Here is a tiny trained network, its code and every weight. The questions are about switching its units off for an input and a class, where a switched-off unit gives its printed mean instead of its output.

import numpy as np


def w(rows, s, z=0):
    codes = np.array(rows[::2]) - 128.0
    scale = np.full(codes.shape[1], s)
    scale[-1] = z or s
    return codes * scale


def f(y):
    return np.maximum(y, 0)


def log_softmax(a):
    a = a - a.max(-1, keepdims=True)
    return a - np.log(np.exp(a).sum(-1, keepdims=True))


def net(x, mask):
    res = np.array(x, float).reshape(1, 7) / 4 @ E
    y = f(res @ A[0][:, :-1].T + A[0][:, -1])
    res = res + np.where(mask, y, B[0][:, -1]) @ B[0][:, :-1]
    return log_softmax(res[-1] @ U[:, :-1].T + U[:, -1])


A, B = {}, {}
E = w([
[153,157,97,42,105,197,31],'x0',
[158,159,51,113,140,19,143],'x1',
[79,194,203,110,65,165,171],'x2',
[60,85,119,176,162,93,151],'x3',
[1,69,160,53,80,136,53],'x4',
[176,23,157,107,126,52,126],'x5',
[192,143,170,69,49,82,182],'x6',
],0.0096)
A[0] = w([
[180,213,110,183,133,132,182,97],'neuron 1',
[153,162,52,154,168,205,69,81],'neuron 2',
[96,141,144,118,129,71,114,64],'neuron 3',
[171,159,82,173,154,142,132,207],'neuron 4',
[181,118,114,104,167,167,131,168],'neuron 5',
[201,169,122,157,122,85,187,135],'neuron 6',
[133,86,120,137,154,14,140,76],'neuron 7',
[82,66,151,167,156,126,160,189],'neuron 8',
[80,200,137,59,52,147,100,38],'neuron 9',
[100,86,134,120,146,59,114,132],'neuron 10',
[48,88,175,168,136,170,126,34],'neuron 11',
[142,154,123,160,129,91,165,132],'neuron 12',
[107,58,101,117,139,13,124,73],'neuron 13',
[107,93,169,151,185,131,144,136],'neuron 14',
[174,105,148,70,49,156,118,117],'neuron 15',
[19,149,176,111,118,205,113,224],'neuron 16',
[102,118,132,124,139,85,138,3],'neuron 17',
[199,94,183,66,64,126,118,65],'neuron 18',
],0.011,0.0036)
B[0] = w([
[77,198,177,146,190,97,156,205],'neuron 1',
[101,86,98,106,219,145,52,202],'neuron 2',
[97,119,77,110,85,116,152,151],'neuron 3',
[133,130,125,128,202,89,110,193],'neuron 4',
[155,145,154,106,169,122,79,165],'neuron 5',
[115,181,204,136,146,39,174,203],'neuron 6',
[143,86,71,127,103,43,183,201],'neuron 7',
[147,98,128,203,113,150,129,193],'neuron 8',
[104,215,92,29,105,129,154,206],'neuron 9',
[161,74,55,158,59,106,144,178],'neuron 10',
[100,101,167,200,107,204,163,196],'neuron 11',
[103,137,135,165,127,89,142,172],'neuron 12',
[162,73,2,115,81,86,140,204],'neuron 13',
[167,107,139,196,132,142,123,170],'neuron 14',
[176,116,192,81,93,150,107,188],'neuron 15',
[13,168,115,109,57,231,161,249],'neuron 16',
[113,117,114,121,116,125,133,145],'neuron 17',
[205,98,198,92,103,128,96,187],'neuron 18',
],0.0087,0.016)
U = w([
[122,103,72,133,240,183,22,238],'0',
[254,106,214,57,106,120,88,64],'1',
[96,67,154,242,94,233,131,35],'2',
[55,173,115,47,64,214,128,86],'3',
[173,51,36,149,95,48,141,249],'4',
[129,189,174,174,177,46,165,105],'5',
],0.0092,0.0012)

Each question gives the input, the list of numbers given to net, and the class t.
The units are the neurons (one row each of A and B). Each row of codes is followed by its name. A weight is (code - 128) times the scale printed after its matrix; where a second scale follows, it is the last column's (A, B and U).
mask holds one flag per neuron, in row order. A switched-off neuron (its flag False) gives its mean, the last column of its row in B, instead of its output. The means were averaged over made-up inputs and are rounded, as every weight is.
A unit's drop is (log p(t) with every unit on - log p(t) with that unit switched off) / (log p(t) with every unit on - log p(t) with every unit switched off).
The circuit of an input: a set's keep is (log p(t) with only the set's units on - log p(t) with every unit switched off) / (log p(t) with every unit on - log p(t) with every unit switched off). Starting from the 12 units with the biggest drops (on a tie, the unit counted first), units are removed one at a time, each time the one whose removal leaves the highest keep (on an exact tie, the one counted first), for as long as the keep stays at least 0.8.
circuit, biggest first: the units of the circuit, biggest drop first
k most important neurons: the k neurons with the biggest drops, biggest first
drop when u is switched off: that unit's drop, to one decimal
input [5,1,2,-6,1,-1,6], class 1: circuit, biggest first => [neuron 18]
input [6,-2,1,2,-2,-1,4], class 1: 4 most important neurons => [neuron 16; neuron 18; neuron 15; neuron 11]
input [-1,2,-3,6,8,-1,-3], class 2: 2 most important neurons => [neuron 11; neuron 16]
input [2,2,0,8,1,3,-8], class 4: 2 most important neurons => [neuron 13; neuron 10]
input [-6,1,7,0,8,4,-4], class 2: 2 most important neurons => [neuron 11; neuron 8]
input [-6,0,-7,-8,-5,5,3], class 5: 2 most important neurons => [neuron 6; neuron 1]
input [1,5,2,-8,-3,-1,4], class 5: 2 most important neurons => [neuron 1; neuron 6]
input [0,1,4,-2,-2,5,-1], class 1: 2 most important neurons => [neuron 16; neuron 1]
input [6,-2,1,-6,-7,-1,1], class 1: 2 most important neurons => [neuron 15; neuron 18]
input [7,8,0,-3,-5,6,3], class 1: drop when neuron 18 is switched off => 0.2
input [0,-2,8,-2,2,7,8], class 1: drop when neuron 18 is switched off => 0.1
input [-1,8,-3,0,6,-6,5], class 4: drop when neuron 16 is switched off => 0.5
